Moves between states:
Lur: te>Nav, fi>Geg, di>Zak, zi>Mik
Tes: te>Fub, fi>Dal, di>Zaf, zi>Nak
Tiz: te>Kur, fi>Neb, di>Ded, zi>Tez
Zep: te>Sov, fi>Peb, di>Dos, zi>Vek
Dal: te>Kuf, fi>Fub, di>Kad, zi>Tes
Gak: te>Kep, fi>Gek, di>Zum, zi>Sut
Vup: te>Mit, fi>Bup, di>Tef, zi>Baz
Bag: te>Mik, fi>Pov, di>Vul, zi>Mol
Fup: te>Zum, fi>Sak, di>Fes, zi>Rom
Bes: te>Mal, fi>Ras, di>Fub, zi>Vam
Rom: te>Sak, fi>Fup, di>Pev, zi>Gev
Guf: te>Ded, fi>Gir, di>Rur, zi>Siv
Lom: te>Vup, fi>Baz, di>Bez, zi>Kad
Mol: te>Pov, fi>Bag, di>Lel, zi>Bek
Geg: te>Bos, fi>Nav, di>Sem, zi>Lur
Sak: te>Vam, fi>Zum, di>Nak, zi>Fup
Tef: te>Leg, fi>Piv, di>Ber, zi>Led
Bez: te>Tef, fi>Led, di>Tek, zi>Giv
Nef: te>Guf, fi>Siv, di>Gek, zi>Dos
Raz: te>Tif, fi>Mar, di>Vup, zi>Kuf
Gol: te>Kad, fi>Zaf, di>Nop, zi>Tif
Giv: te>Led, fi>Bez, di>Sof, zi>Kog
Gev: te>Fup, fi>Rom, di>Mal, zi>Rur
Zak: te>Fud, fi>Sem, di>Tez, zi>Gim
Nak: te>Dal, fi>Tes, di>Gol, zi>Fes
Sut: te>Gek, fi>Gak, di>Sak, zi>Per
Mit: te>Kog, fi>Nop, di>Leg, zi>Bup
Sof: te>Vid, fi>Tek, di>Bek, zi>Gan
Zum: te>Bes, fi>Vam, di>Tes, zi>Sak
Rur: te>Rom, fi>Gev, di>Ras, zi>Kep
Tez: te>Neb, fi>Tiz, di>Gir, zi>Fim
Sov: te>Tez, fi>Fim, di>Siv, zi>Peb
Zaf: te>Lom, fi>Kad, di>Kog, zi>Gol
Led: te>Piv, fi>Tef, di>Vid, zi>Bez
Fud: te>Zep, fi>Vek, di>Neb, zi>Sem
Fim: te>Tiz, fi>Tez, di>Guf, zi>Sov
Vut: te>Sof, fi>Gan, di>Zut, zi>Leg
Gek: te>Rur, fi>Kep, di>Vam, zi>Gak
Ded: te>Sut, fi>Per, di>Rom, zi>Gir
Gir: te>Per, fi>Ded, di>Gev, zi>Guf
Leg: te>Gan, fi>Vut, di>Tos, zi>Piv
Mal: te>Fes, fi>Pev, di>Raz, zi>Ras
Vid: te>Teb, fi>Ber, di>Bag, zi>Tek
Zik: te>Mol, fi>Bek, di>Nav, zi>Zut
Dos: te>Siv, fi>Nef, di>Gak, zi>Kur
Siv: te>Gir, fi>Guf, di>Kep, zi>Nef
Bop: te>Zak, fi>Gim, di>Sov, zi>Vul
Gan: te>Tek, fi>Sof, di>Zik, zi>Vut
Baz: te>Bup, fi>Vup, di>Led, zi>Lom
Fub: te>Raz, fi>Kuf, di>Lom, zi>Dal
Kad: te>Baz, fi>Lom, di>Giv, zi>Zaf
Mar: te>Gol, fi>Tif, di>Bup, zi>Raz
Bek: te>Bag, fi>Mol, di>Bos, zi>Zik
Kur: te>Nef, fi>Dos, di>Sut, zi>Neb
Tos: te>Zik, fi>Zut, di>Lur, zi>Teb
Pov: te>Lur, fi>Mik, di>Bop, zi>Bag
Mik: te>Geg, fi>Lur, di>Gim, zi>Pov
Vam: te>Ras, fi>Bes, di>Dal, zi>Zum
Ras: te>Pev, fi>Mal, di>Kuf, zi>Bes
Nop: te>Giv, fi>Kog, di>Vut, zi>Mit
Tek: te>Ber, fi>Vid, di>Mol, zi>Sof
Kog: te>Bez, fi>Giv, di>Gan, zi>Nop
Piv: te>Vut, fi>Leg, di>Teb, zi>Tef
Vul: te>Gim, fi>Bop, di>Peb, zi>Lel
Kuf: te>Mar, fi>Raz, di>Baz, zi>Fub
Bos: te>Vul, fi>Lel, di>Vek, zi>Nav
Lel: te>Bop, fi>Vul, di>Zep, zi>Bos
Tif: te>Zaf, fi>Gol, di>Mit, zi>Mar
Neb: te>Dos, fi>Kur, di>Per, zi>Tiz
Kep: te>Gev, fi>Rur, di>Bes, zi>Gek
Pev: te>Nak, fi>Fes, di>Mar, zi>Mal
Teb: te>Zut, fi>Tos, di>Mik, zi>Ber
Fes: te>Tes, fi>Nak, di>Tif, zi>Pev
Ber: te>Tos, fi>Teb, di>Pov, zi>Vid
Sem: te>Vek, fi>Fud, di>Tiz, zi>Zak
Bup: te>Nop, fi>Mit, di>Piv, zi>Vup
Per: te>Gak, fi>Sut, di>Fup, zi>Ded
Vek: te>Peb, fi>Zep, di>Kur, zi>Fud
Nav: te>Lel, fi>Bos, di>Fud, zi>Geg
Zut: te>Bek, fi>Zik, di>Geg, zi>Tos
Peb: te>Fim, fi>Sov, di>Nef, zi>Zep
Gim: te>Sem, fi>Zak, di>Fim, zi>Bop

The rows follow the links: the fewer symbols apart two states are, the more alike their rows tend to be.

Each row is also shifted at random along 4 hidden directions that mean nothing.

Some states, each with a row of numbers:
Dal: -320 -280 -188 -90 -322 240 123 82 238 188 -415 26 110 314 -256 154 -476 -78 -26 301 -691 -225 -358 -417 348 200 41 -166 375 243 -189 348 -524 -891 -198 -353 86 77 -58 144 -144 -131 186 609 -14 -160 -134 -360 -2 447
Geg: -122 103 258 -508 209 -179 51 -252 27 -168 154 267 -561 353 273 -227 127 -113 246 -148 393 741 243 120 -710 171 -46 60 -300 -23 -209 -799 -40 140 119 -6 128 -19 491 30 163 404 -240 -156 -493 211 531 420 670 51
Gir: -839 -291 129 -304 163 -215 -249 477 414 -428 -330 133 98 423 311 -115 -382 -15 -311 390 -537 254 246 -417 -349 494 100 -432 391 -58 -153 -747 -139 -243 -62 196 -582 -242 -178 572 179 522 279 264 -38 -192 193 -362 -320 -45
Mik: 31 139 121 -388 148 -585 281 -219 -248 -186 445 205 -1079 337 263 -325 294 211 176 -299 519 553 626 641 -654 74 -514 -200 -75 -118 -216 -591 -214 127 -849 -184 54 58 547 -48 195 306 301 -235 293 567 945 509 485 -110
Dos: 601 64 91 -406 271 -442 -378 168 291 -620 82 87 217 325 344 -163 -293 162 -129 175 37 162 -105 -105 43 299 -296 -342 448 -200 30 -475 -104 204 -90 575 -649 86 -107 662 246 328 285 20 218 172 120 -1 447 -159
Gak: -676 -575 103 332 257 -301 -458 34 195 -39 -308 116 409 -5 -141 20 129 -243 -531 546 -758 -190 -95 -319 -417 389 57 -425 425 -168 209 -295 114 -9 257 14 -180 310 -525 236 -136 140 -77 317 -208 -405 19 -451 79 248
Gol: -625 -24 -173 81 -96 433 657 -233 4 643 -71 -29 89 -238 -509 138 201 -309 132 -70 -306 -478 -573 -420 497 276 122 -279 224 -17 41 477 114 -620 33 -681 265 522 -162 -39 -107 -137 -289 223 -395 -192 -556 -74 117 172
Gim: 792 138 690 -198 -24 -497 -652 -506 59 235 289 -125 136 145 -61 -253 430 -596 -629 274 181 224 -185 32 -792 -274 279 239 -19 147 250 -422 75 474 174 457 258 104 -305 -294 -202 -308 -375 37 -424 14 295 374 684 414
Sov: -174 259 106 -169 252 -759 -8 8 51 -232 359 -508 -182 -391 55 -536 258 133 -147 201 155 475 -195 -54 76 -602 243 13 218 86 -74 -278 419 627 -331 752 -352 13 -339 306 197 -284 106 34 -86 82 514 543 404 -541
Tef: -43 -48 183 -121 -468 385 109 -596 -94 252 -38 246 -308 565 -37 71 -163 -11 461 -32 -109 274 -298 307 -312 -328 -98 410 -587 234 -205 165 -444 -309 -114 -313 721 208 590 -433 -284 -188 -174 68 -187 215 45 431 856 554
Led: -113 94 -4 -136 -451 509 330 -200 11 311 -177 257 -555 326 42 48 -309 173 684 -41 241 431 -302 -130 -41 -344 232 53 -614 224 -545 52 -346 -473 -69 -515 843 30 844 4 11 -58 -117 117 -236 46 400 431 461 204
Kep: -11 -496 -163 321 -30 38 -5 789 -21 -192 -576 -213 174 -310 -79 -88 23 -116 -425 687 -192 -397 414 -531 -151 240 757 -682 323 91 -83 -87 110 176 206 1 95 -205 -481 237 34 -184 168 92 52 -764 54 -674 -1235 -189
Kuf: -372 -138 -206 34 -72 339 -226 -287 -77 336 -186 151 515 231 -445 387 -155 -183 -164 80 -854 -650 -306 57 146 476 -322 -7 302 75 247 457 -474 -650 -217 -243 -78 244 -169 -207 -402 70 123 417 232 87 -636 -428 22 592
Bos: -580 72 405 -355 100 -95 -505 -227 58 -216 204 326 -122 311 314 28 137 -235 -138 -184 59 572 467 232 -886 69 -111 258 -379 -121 -10 -828 -53 252 336 200 55 -327 412 -301 -97 565 -300 -227 -349 332 217 225 425 306
Guf: 1491 -89 241 -439 63 -457 -434 -174 453 -350 -248 184 306 426 151 -140 -300 -100 -171 475 -102 -222 -415 -440 -78 507 45 -511 841 -41 1 -302 -236 36 -169 290 -599 269 -519 460 134 371 49 91 -135 -9 162 -302 471 298
Tek: -390 364 291 -211 -332 181 210 -517 -82 918 356 -137 117 13 -386 -66 435 -619 -138 -283 130 26 -333 -34 69 -239 111 654 -239 175 134 20 -11 -371 -9 -140 144 -160 45 -493 -101 -296 -406 76 -581 223 -339 417 90 422
Ded: -1074 -285 212 -342 110 -228 -283 130 457 -153 -280 132 331 160 123 -109 -136 -161 -337 439 -595 186 -249 -692 -287 273 299 -448 379 -93 -187 -556 -23 -209 320 158 -359 165 -258 550 68 435 -103 309 -422 -354 85 -165 330 211
Zep: -34 346 428 -37 189 -578 -275 52 26 -149 389 -416 72 -393 -30 -397 390 -234 -458 256 297 431 -171 -265 0 -604 460 189 -21 -34 13 -321 590 607 214 664 -221 -91 -445 186 39 -493 -101 -48 -172 -170 186 416 151 -387
Mar: -33 -156 -117 57 -255 286 282 -173 143 573 -202 -10 240 60 -469 132 42 -320 27 62 -402 -729 -382 -158 289 403 -52 -48 354 95 60 529 -312 -656 -222 -640 141 311 -245 -164 -135 -104 -49 228 -145 -33 -350 -269 -236 523
Vup: -128 -63 -395 498 -65 481 653 102 -214 197 -267 131 -479 -436 -197 199 121 394 669 -325 196 -236 192 194 276 99 -101 -268 -234 -191 28 594 131 -25 245 -587 523 272 337 -61 35 235 -154 -163 153 -28 -113 -188 -350 -367
Nef: 876 -99 166 -480 71 -760 -127 -47 319 -616 -187 12 -246 437 275 -417 -342 231 54 465 -69 120 -226 -320 -42 175 -120 -686 802 19 -310 -487 -153 55 -647 293 -576 219 -275 653 217 226 399 214 199 187 826 -59 430 -233
Ber: -394 82 70 -144 -112 -86 390 -275 -437 685 601 -124 -398 -107 -220 -74 641 -366 -217 -390 294 -34 450 496 -147 -45 -269 715 -184 195 102 104 -229 -344 -743 -261 -101 -312 -109 -596 68 -300 223 66 -44 553 116 235 -376 -30
Lur: -248 119 199 -381 233 -137 -77 -210 -1 -238 343 251 -322 213 335 -96 185 45 254 -332 413 458 337 222 -535 246 -286 71 -359 -175 20 -763 46 216 195 160 26 -86 569 22 135 551 -193 -349 -220 290 135 356 624 -18
Nop: 857 73 -246 267 -154 599 497 73 33 -21 -359 257 -424 -75 69 101 -192 426 838 -309 522 34 -83 108 365 -218 7 -219 -543 65 -251 387 13 180 449 -440 853 232 521 70 41 33 -224 -384 40 34 -59 207 177 -168
Giv: -92 -160 -269 63 -335 553 533 101 -214 26 -235 146 -937 257 224 60 -304 326 928 -164 225 287 171 178 -134 -289 160 -43 -703 49 -425 162 -294 -308 -168 -637 767 -99 790 -155 30 -62 112 -191 189 77 516 275 -26 -14
Pov: 674 385 72 -247 159 -84 76 -474 -3 -24 351 160 -195 32 235 -60 333 -119 357 -428 724 237 119 303 -87 258 -441 -30 -46 -236 85 -410 143 268 132 101 -15 252 462 -58 186 436 -264 -593 -238 445 113 435 737 -47
Sut: 652 -500 76 48 56 -279 -480 223 143 -84 -451 92 430 153 80 0 18 -331 -603 679 -504 -422 225 -281 -419 545 183 -536 546 -70 102 -343 -86 -48 -128 86 -176 -114 -590 228 -95 59 78 172 73 -435 76 -728 -401 242
Bup: -147 120 -314 423 101 486 559 -51 -167 190 -12 135 -205 -227 -96 79 -64 450 629 -288 306 -178 -73 185 461 -73 -259 -272 -308 -111 -29 437 244 98 341 -546 622 456 366 -159 -49 216 -270 -275 175 -121 -164 123 252 -161
Bop: 642 11 741 -343 -290 -436 -300 -432 76 248 55 -123 -244 324 25 -411 298 -573 -206 458 325 505 -227 -315 -777 -341 658 -137 -16 194 -142 -839 -29 197 0 208 221 59 -90 -184 18 -263 -314 -31 -621 -73 706 470 725 258
Teb: 512 485 237 -227 -58 -40 375 -631 -125 777 522 -318 74 -330 -348 -158 686 -420 -130 -448 543 -77 -261 102 341 -110 -65 455 68 66 358 212 282 -114 -97 -232 -16 138 -209 -424 95 -304 -335 -83 -433 386 -309 454 324 114
Fes: -43 -114 -377 -100 -171 417 -170 420 225 -350 -537 15 298 155 140 243 -1021 343 406 385 -445 57 -524 -530 674 -31 151 -147 6 62 -228 325 -279 -340 198 13 -97 -165 274 471 -74 -16 146 291 69 -367 -328 -347 -266 13

Start here and follow the symbols in turn, left to right. Where do you end up?
Answer with the state's name.
770 -13 -249 296 -77 430 296 -147 -66 -52 -203 330 -399 120 131 293 -377 422 632 -222 337 -173 94 506 59 -69 -291 -1 -441 27 -240 473 -254 126 -40 -564 654 114 684 -290 -167 29 40 -431 473 69 -5 35 246 117
zi zi => Mit
-824 -99 -467 374 106 455 524 58 -274 60 -102 282 -477 -127 9 316 -70 603 716 -453 137 60 168 508 59 -59 -404 -83 -446 -169 -28 411 -50 101 -24 -451 554 335 641 -222 -171 205 -77 -203 487 138 20 191 129 -221
te fi di => Sof
810 -260 -69 -45 -268 127 -45 -161 159 -6 -285 66 321 475 -198 89 -697 31 86 518 -510 -443 -604 -235 385 207 -228 -56 449 188 -202 504 -573 -549 -462 -205 -3 248 -180 173 -206 -293 300 478 304 -133 -103 -344 384 516
di di => Kog
-1149 283 175 -281 -361 473 59 -136 -22 661 259 -117 78 -36 -260 57 237 -479 -127 -459 -72 162 -20 -34 -200 -29 106 881 -567 192 16 -39 -175 -498 205 -218 123 -594 257 -358 -117 -144 -142 52 -443 161 -476 134 -485 302
te fi te => Tos
-23 61 536 -274 40 -199 -566 -203 30 -35 289 138 214 300 297 -88 213 -526 -434 -5 -20 342 327 177 -955 -70 98 216 -336 -56 132 -724 -28 345 162 291 60 -236 142 -295 -142 174 -257 -106 -170 71 264 99 479 394
te di te => Tiz
67 514 217 -180 -180 338 13 -367 -200 737 455 -89 270 -198 -347 123 527 -586 -227 -431 230 -87 -53 108 109 87 -56 679 -342 120 246 90 -44 -303 104 -90 -69 -337 74 -454 -67 -169 -233 -14 -387 262 -612 71 -513 225
te di te => Geg
-131 256 248 -235 -390 590 -215 -398 17 548 -14 36 373 163 -204 130 6 -600 64 -274 22 163 -284 -50 -213 -61 203 825 -591 172 -54 38 -212 -318 240 -120 376 -250 266 -490 -128 -213 -414 58 -393 63 -453 175 211 651
di zi di => Lur
294 -45 118 -317 348 -179 -483 128 515 -562 -61 195 533 270 372 -7 -384 90 -152 181 -212 -13 -59 -535 -34 406 -32 -312 420 -147 6 -542 22 95 195 508 -622 -87 -74 628 126 585 20 21 -173 28 -65 -331 251 4
fi fi zi => Guf
-483 -107 -191 315 -125 343 547 -69 -7 548 -130 -60 39 -369 -462 214 239 -62 262 -189 -126 -447 -188 -116 376 249 -55 -272 156 15 67 614 6 -561 16 -722 317 339 -172 -137 30 -107 -148 129 -192 -235 -241 -247 -361 13
di te te => Tef
-525 250 366 -303 -338 441 -126 -636 16 639 63 136 205 337 -268 -83 -78 -387 150 -142 -121 266 -717 -109 -76 -284 42 598 -478 133 -47 136 -308 -336 143 -197 682 201 393 -367 -345 -220 -403 124 -538 257 -321 566 1082 736
di te di => Nav
-492 161 28 -213 -343 251 -114 -468 -76 748 264 -7 104 166 -215 108 128 -473 -179 -174 -78 -18 -117 450 -237 -72 -153 773 -450 133 78 104 -271 -501 -200 -123 345 -256 260 -708 -263 -185 -105 178 -325 341 -189 254 110 719
te te zi => Vid
-141 253 -124 -64 303 -532 -163 486 39 -553 376 -274 32 -384 398 -186 66 174 -247 -107 274 268 398 -77 192 -197 121 207 87 -35 -38 -260 459 556 108 762 -724 -557 -256 382 208 -51 351 -155 362 44 128 34 -586 -720
te zi te => Neb
206 -36 -368 511 166 435 481 -134 -236 341 -100 96 -19 -339 -352 416 271 232 407 -309 149 -605 176 422 370 147 -360 -261 -87 -195 61 731 197 -46 80 -616 498 348 138 -246 44 114 -186 -257 183 38 -481 -122 -166 -268
di di fi => Ber
-844 -144 -222 92 -77 315 232 -255 16 712 -174 -14 408 -238 -413 245 21 -275 -37 -82 -414 -557 -384 -245 423 321 -32 -15 170 15 201 548 -90 -562 64 -599 60 433 -268 -67 -191 5 -230 320 -255 -134 -660 -234 -126 161
zi te zi => Tif
149 507 -53 -363 198 -308 374 -513 -82 70 658 62 -419 -171 80 -117 537 129 366 -487 664 331 161 400 -3 124 -530 148 -23 -271 214 -226 315 273 -177 -10 -159 284 262 -6 216 209 -244 -309 -207 560 140 660 814 -178
fi di => Vul
196 -6 541 -115 -110 -564 -319 -156 -100 110 253 -200 -273 57 -67 -409 468 -410 -576 402 96 426 270 28 -829 -311 507 171 54 259 25 -543 5 250 -278 301 161 -209 -242 -312 -71 -408 -59 -5 -202 -26 664 467 29 198
zi te => Sem
-99 192 419 31 -11 -425 -490 81 155 -34 396 -373 296 -400 42 -297 324 -347 -458 45 185 407 -177 -258 -103 -602 506 341 -153 122 119 -278 521 757 264 653 -234 -75 -447 -68 -32 -383 -283 -111 -441 -139 103 363 207 -184
fi fi => Peb
-652 96 386 -19 143 -156 -599 137 4 -21 325 -272 333 -403 104 -55 205 -435 -629 43 -27 300 306 -194 -480 -426 480 495 -444 122 220 -550 457 520 350 601 -59 -612 -168 -267 -36 -124 -296 -104 -334 -142 9 26 -329 5
zi fi te => Vek
-222 -409 15 435 278 -268 -573 126 13 -168 -256 53 496 -83 -108 98 42 -117 -611 482 -594 -585 133 -101 -400 314 -11 -392 518 -90 275 38 -10 138 223 147 -234 219 -603 -77 -243 53 2 248 199 -400 -262 -577 -189 192
fi fi => Rur
